Each row is followed by its class number.
[ 11   2  11  -7 -17   9   6 -19  44  54  16 -20   9   0  20  -1  18 -24
 -31  43  55 -28 -19  15  27  13  -8 -14 -36  12  19  -7   5  -2] : 1
[ 12   0  18 -10 -20 -11  13  -9  17   6  28 -13 -33  -1 -54  21  13 -30
  -7  13   9  17 -13 -24  19  -5  67  52   7   0  27  17   4   3] : 1
[-33  39  -9  28 -28  46   6  32  -1  56 -20 -41  23   7  49  28 -44  -8
 -40  18  23  -5 -28   7 -19   5 -24 -40 -34  -7 -33 -13 -13 -20] : 5
[ 34 -12   7  29  34   3 -51  -4 -34  66 -16 -25  56 -35  91   8  39   4
 -25   4  43 -15  -2 -25 -11  20 -13 -47  47  -1  -2   2   5  41] : 4
[ 13  57 -34  20 -50 -32  40 -21   7  39 -29  -4  21 -26 -35 -22   5  -7
  -6  28  69 -41  22   2   1  12  12  35  42  41   0   8  43   7] : 7
[ 18  17  14  12 -22 -13  17 -11 -25  -5 -25 -47 -20   3  17  13   2   0
 -23   0  46   1  17  -4 -17   6 -14  14  61   7 -39   8  15   4] : 5
[-36 -60  -1  24 -57  33  59 -19  -8 -25   9   0  -6   5   7   0 -19  24
  10  -6 -47  22  13 -43  43  41 -28   6 -30   2 -92   7  -5 -22] : 1
[  4 -30  -3 -36 -14 -25  37  -2  38 -56  37  51 -39  -6   2   1  -6   5
 -15  10   8 -34 -12   9  29   0  26 -21  10  -9 -50  35  35 -10] : 5
[  9  15 -32 -11 -29 -37  -1  -8   9  10  -2  28  21 -26  -9  -4  31   1
 -11  -9  23 -56 -33  21   8 -21   8 -16  23 -21  72  24  47  10] : 2
[ 11 -25 -11   3 -20  33   4 -20  -9 -11 -17 -16  -1  -5   2  28 -20 -34
   6 -11 -42  16 -13  -2 -15  40 -10  -7 -11  13  51  -8  -2 -45] : 2
[ -34   -1  -59   -3   22  -46   41    7   19    0  -33   57  -13  -25
    1  -23   43   24  -19  -13   46 -114   -7   -9  -12  -20    6   19
   11   23   14   43   56   17] : 5
[ 35   0 -15  -7  14 -91  23  -4  30 -23 -16  -5 -58   3   4 -10  36 -32
 -39   4  37 -55  -2  -5 -11  20  10  12   7  41 -18  34  72  -4] : 2
[-27 -33 -25 -25  21   9  -3 -20 -41 -12 -36 -17  66 -24   9   7  49 -25
  12 -16  24 -11 -31 -22 -32  -3 -41 -15  10 -11  34  13  31 -26] : 5
[ 54 -12  -2 -15  38 -32  16 -10 -11 -10 -38 -38  21 -12  49  -2  54 -23
 -29   8  12 -52   2  -4 -29   4   7 -23  21  25  22  31  69   8] : 3
[-27 -20 -24 -37  20 -23  51  -3 -13 -25 -23   4  -1 -14   3 -21  72  13
 -16   6  35 -67 -11   8  30   3  10  29  -4 -23  37  16  51 -10] : 5
[-32  45 -31  -1 -16  -3 -37  46 -20  -5   0  61  18   3 -48   0 -12 -10
  -1 -17  31 -38 -17  -6  15 -44  19  -3  30 -58  32  15   2 -31] : 6
[ 27   1  -9   7  53   4 -46  17  -4  28 -35 -14   3  -1 -31 -19 -16  -3
   5 -19  -6 -22  25  -3   4  -2   0  30 -30  20 -58 -19 -47  21] : 6
[-25  33 -38   8 -26 -17 -19 -17  19  57 -25  21  32 -46 -35  29   9  31
  35 -19  33 -28 -11  12   0  -8   5  -2  30   3  55  31   6 -29] : 7
[-68  24 -20  14   5   7   1  33  31  55  -7  14   8  18 -42   9   0  10
 -22   2  14 -31   0   2  -9 -20   1  19 -76  13 -14  15 -23  -5] : 2
[-39   4  -3  -4 -41  19  30  27 -10 -35  36  22 -39   4  49   6 -25  15
 -46  31 -43 -10 -15  -8  37  12  65  33 -17 -29   2  -5   4  65] : 6
[  2  45 -33 -10 -25 -18   2   4 -21  -5 -20  55  11 -21 -53 -11 -12 -39
  37 -24  34 -25  -5   1  10 -21  43  18  61   1  49  18  43  39] : 0
[ 31 -32  11   5  21  -7  -2 -17  -7  -9   0  -1  29  -2  14  -7   1 -10
  21 -21   2  20  14   7 -55   8 -22 -31  30  17  17  -7  35  -2] : 1
[-17 -36  15 -12  48  29   9  48 -35 -46  22 -20 -17  18  42   2   3  15
  -5  12 -39   3  18 -14  45  -2  15  30 -10 -19 -51 -20 -15  25] : 0
[ 21   8  11  20  19 -14 -19  27  27  15   5  -6 -12  21  13 -33   3   9
 -10   7  25 -12  15  13   3  -4 -32 -29   3  14 -46 -26 -15   0] : 8
[-23 -32   6  -4  22   1  48 -32  12 -58  -2  16  -4   0  23  21  14  16
   7 -27 -62  14  -4 -14 -47 -23  -1  19 -30  21 -13  23  -4 -17] : 3
[  7  -4   5  27 -37  -8   5 -34  22  57  -5 -44   3   1 -45   5 -14  29
  23   4   3 -13  18  -2   2   7 -46  34  21  19   0   9 -25   0] : 6
[-50 -37  10  -4  76  25 -39  11 -18 -14 -11   3  21  40 -12  -1 -11  -7
  62 -34   7  22  32  -1 -38 -35 -55 -29   5   2  26  11 -43 -10] : 3
[  5   7  -1  15  12 -12 -14  15   3  44  15   7  13   8 -22  -9 -18  -5
  -8  17  17 -15 -10  10  19  21 -21 -31 -18 -14  -1 -24 -34 -27] : 5
[-25  14 -28  11 -43   8  17   2   5  40 -33 -10  18 -15 -26  -5  26 -16
 -31  19  62 -43  -8 -19   4  21   8 -25  -8   9 -20   8  22 -29] : 8
[  2 -43  14  -1   1  60  17 -18  11 -44   0  -3  18  10  40   4 -65  -6
  52 -31 -89  29  -9  11 -43   4 -40 -51  30   2  33   5  -3   8] : 4
[ -3   3   3  25   3   3  15  16 -43 -42  13  -1 -17  15  36 -20  -7  12
  16   7 -46  18  20 -26  41   2  -3  39  28  -2 -44 -32 -17  45] : 0
[ -1 -12   2 -19  -9  66  43  16  27   0 -22  -5  35 -23  53   1  -2 -35
 -10  -1  -2  -3 -32   7  16  20  17 -24 -15  -7   6 -22  10  27] : 8
[-21  -6  -8   2 -23  31  44  10  17  12   3 -15  21  -5 -10  14  -5 -13
  -7   7  -2 -12 -21  -3  -7  -8  31 -11 -30  -4  29  19  24 -16] : 8
[-14 -10  16  13 -10 -13  -4 -16  -4   7  56 -10 -21  25  15 -21  -3  -4
  13  33  -5  23   3   2  -5  -7   4 -33  11  -1  15 -13  -4  26] : 0
[  4  17 -10  14 -50  22   5 -58  40  59  -7  11  11 -11 -23   7 -18 -14
  54 -13  -2  -5 -15  26 -10  -7 -24 -29  10  27  82  18   1 -26] : 0
[ -8  14  16   0 -21  -6  -6  13 -23 -21  -1 -13 -30  25  10   1   2 -13
 -22 -13   4  13   9 -13  -4 -16  -4   1   7   5 -55  24  22  -8] : 0
[ 16  18  35  -4  16 -18 -48  32   2  34  20 -14  22   6  26  38  19   8
 -61  -5  43 -11 -17  33   6 -18  -3 -66 -12 -59 -25   8 -22 -34] : 2
[ -8 -23  25  15  -4   0  18 -17 -29 -12  17 -31 -20  -5 -20  -3 -20  40
   0  -2 -46  38  10  -9   5  26  18  45  16 -14 -41 -42 -61  52] : 4
[  3  12   2 -11  -3 -11 -43 -21  -3   7  -4   1  32  -1 -78  10  -1 -15
  15 -30 -11  21 -18  -4 -17 -40   3  12 -46   1  -8  18 -17 -14] : 1
[-31  -7   2   3 -42  19   6 -10   8   7  28  18  38   6 -18  26  -9  -3
 -29  28  17   0   6  -8  -7   3 -15 -22 -20   3 -40  18  -9 -12] : 2
[-24  13 -23   1   8 -28  -5 -11  -9  29 -31 -39  40 -20 -39  -7  17   1
   1 -15   4  -8 -12 -13 -34 -17   2   4 -33  16 -29  18   4   1] : 7
[ 19  16 -11  -4  23 -39 -54   5  28  37  20  30  29  -3 -36   7  14   4
 -10   9  52 -44 -11  15   6 -38 -10 -17 -36   6   1  23  10 -33] : 1
[-17   3   6 -10  12   3   9 -15   3 -63  -2  15 -14  22   9  20  -8 -42
   6 -24 -64   1 -43  -4 -11 -12 -23 -40 -31 -22  15   5 -21 -76] : 0
[  4  64   3   9 -18 -36  13 -34 -16  12 -14  16   5  -6  18  -1  13   6
  -3  19  27 -21  -2  34  38  15  22  -4  12 -20  46  -4   0  34] : 5
[  3 -21  22 -13  21  43 -36 -12  28  19  30  39  44   0  -8 -13 -10   6
  39   4  -4  10  15  30  12 -14   4 -55  -4  -4  33  -6 -46  50] : 8
[ 57  23  15 -18 -21 -43  -2   3 -39 -44 -16 -23 -34  -8 -17 -19  32 -54
 -15   0   9  16  10 -36  19  29  47  45 107   3  26   8  38  28] : 7
[-31 -15 -15 -13  26   1 -29  38   1 -52  57 107  23  15  -5  -6 -77 -25
  22  -8 -41  21 -16   6 -42 -12  28 -68 -25  -5  10  17  30   6] : 4
[ 17  -8   5   9  14  30 -26 -32   7  24 -27 -29  32  -8  10  14  33 -16
  28  -9   8  -3  10 -27   0 -23 -18   5  19   2 -10  23 -21 -25] : 6
[-28 -34  -7  -6  38  26  57  19   9 -25   9  47 -15  -2  54   1  -9 -19
 -12 -13 -49   0 -18   1 -12  19  52  -3 -62   4  52  -6  10   0] : 3
[ 15  30  23  -2 -34  26 -16 -31 -12  24   1 -12  32 -13  12  12  -5   4
   5  11   3  23 -16  33  23  14  12 -33  18 -42  35 -23 -25  -1] : 4
[-37  -5 -12 -15   6   3   7  41   6 -20  47  40 -61  18   8   2 -55  13
 -13  -9 -24 -33 -25  45  11 -27  55 -23 -40 -31  61   8   7   9] : 0
[  3 -15  42   0 -38  10  28 -25  14 -35  47   5 -17  16  33  17 -21  27
 -27   5 -21  22   5  15  11 -11   0  -3 -12 -12 -38  10 -11  16] : 1
[ -8   1  16 -14   1  33  12   9 -17 -40  -1 -20  -5   9  88   3  24  17
 -58   9 -16 -12 -19   9  -4 -18 -18   1  -3 -23 -13 -13  -5  11] : 5
[-23 -24  11  28 -29  27  62 -43  28   6  30  23  26  -7   5  23 -36  37
  29  -7 -45  16   5   8 -18  -2 -11  16 -18  15  28   5 -17  17] : 1
[ 22 -17   0 -22  15  13 -16   3 -53 -45  -7 -25  14 -10  33  -8   0  25
 -14   7 -13  -5  20   5  -7 -11  11  18  33   2 -39  -7  12  78] : 5
[-11  20  -7 -10  -6 -15   9  13  20   2 -10   7  19  -7 -22  28  -3 -11
   5 -17  14 -18 -27   9 -14 -23  13  -6   0 -14  23  26  36 -16] : 1
[-16  50 -30 -11 -37  10   1  70  46  42  -2  48 -15 -15 -46  30 -26 -39
 -33   0  52 -39 -36   0  48  -4  54  30  -3 -14   7  13  11 -10] : 2
[-22 -25   4  -3 -18   9  79  21   9 -39  13  36 -15   0  15  19 -39  -3
  -4  -1  -8  16  10   6   0  53  29  15  -5   6 -17  -7  51  -5] : 1
[ -4 -28  13  -1  -6  19 -12  -1 -21 -37   1 -22 -23  14 -38  15 -31  12
  45 -42 -52  29  -1  -5  22 -10 -43   8  27 -26 -29 -12 -53 -41] : 0
[ 15 -15 -28 -18  28 -24  11 -22 -14   4 -38  -6  21 -30  22  -6  51  13
  -2  14  32 -62  16  14 -33   9  24  -9  39  28  62  11  57  39] : 3
[-42 -29   4  29  -5 -27  44  16 -46 -62  15 -23 -46  26  45 -13  -8  33
 -30  -6 -87  42  12 -36 -36  23  20  42 -38   1 -70 -11  24  19] : 6
[  1  31   9   6 -21 -36   6 -18   9  38  -1  -3  12   2 -54  13  27   2
  -5   8  64 -17   0   3  16 -13 -29  32  24  -2  31   9 -18 -36] : 3
[ 18   8 -16 -12 -10 -20   7  -2  28   9  50   9   3 -27 -24 -18  -5  -8
   4  32  -4  -1 -21   5   9 -24  77   5   2  -1  19  -2  11  21] : 7
[ 68  17  25  17  -1  -7 -20  -2   5 -33  -3  -5 -34  10  24 -11 -27 -24
   7 -12 -33  34   5 -14   9  11  -8   8  50  17 -53 -14 -10   0] : 4
[ 19  45   9  15 -43 -16 -20 -48 -11  60 -25 -66  68 -31  11   6  36  11
  -3  26  16  25  -7  -2  11  20 -40   9   9  16 -25 -16 -14  13] : 7
[-50  18   8  -3 -22  36 -23  21  21  18  37  34  12  -1 -34  21 -40  14
  -3  -2 -61  36 -37 -12  31 -25  44  15 -75 -25 -47   7 -61  22] : 4
[  5   1  -1   4  31  17 -29 -22  -1  56   2 -13  70  -8 -32   4   1  -3
  12  10  45  -9  -1  13 -18 -25 -38 -16 -24   4  -3  -9 -45 -17] : 5
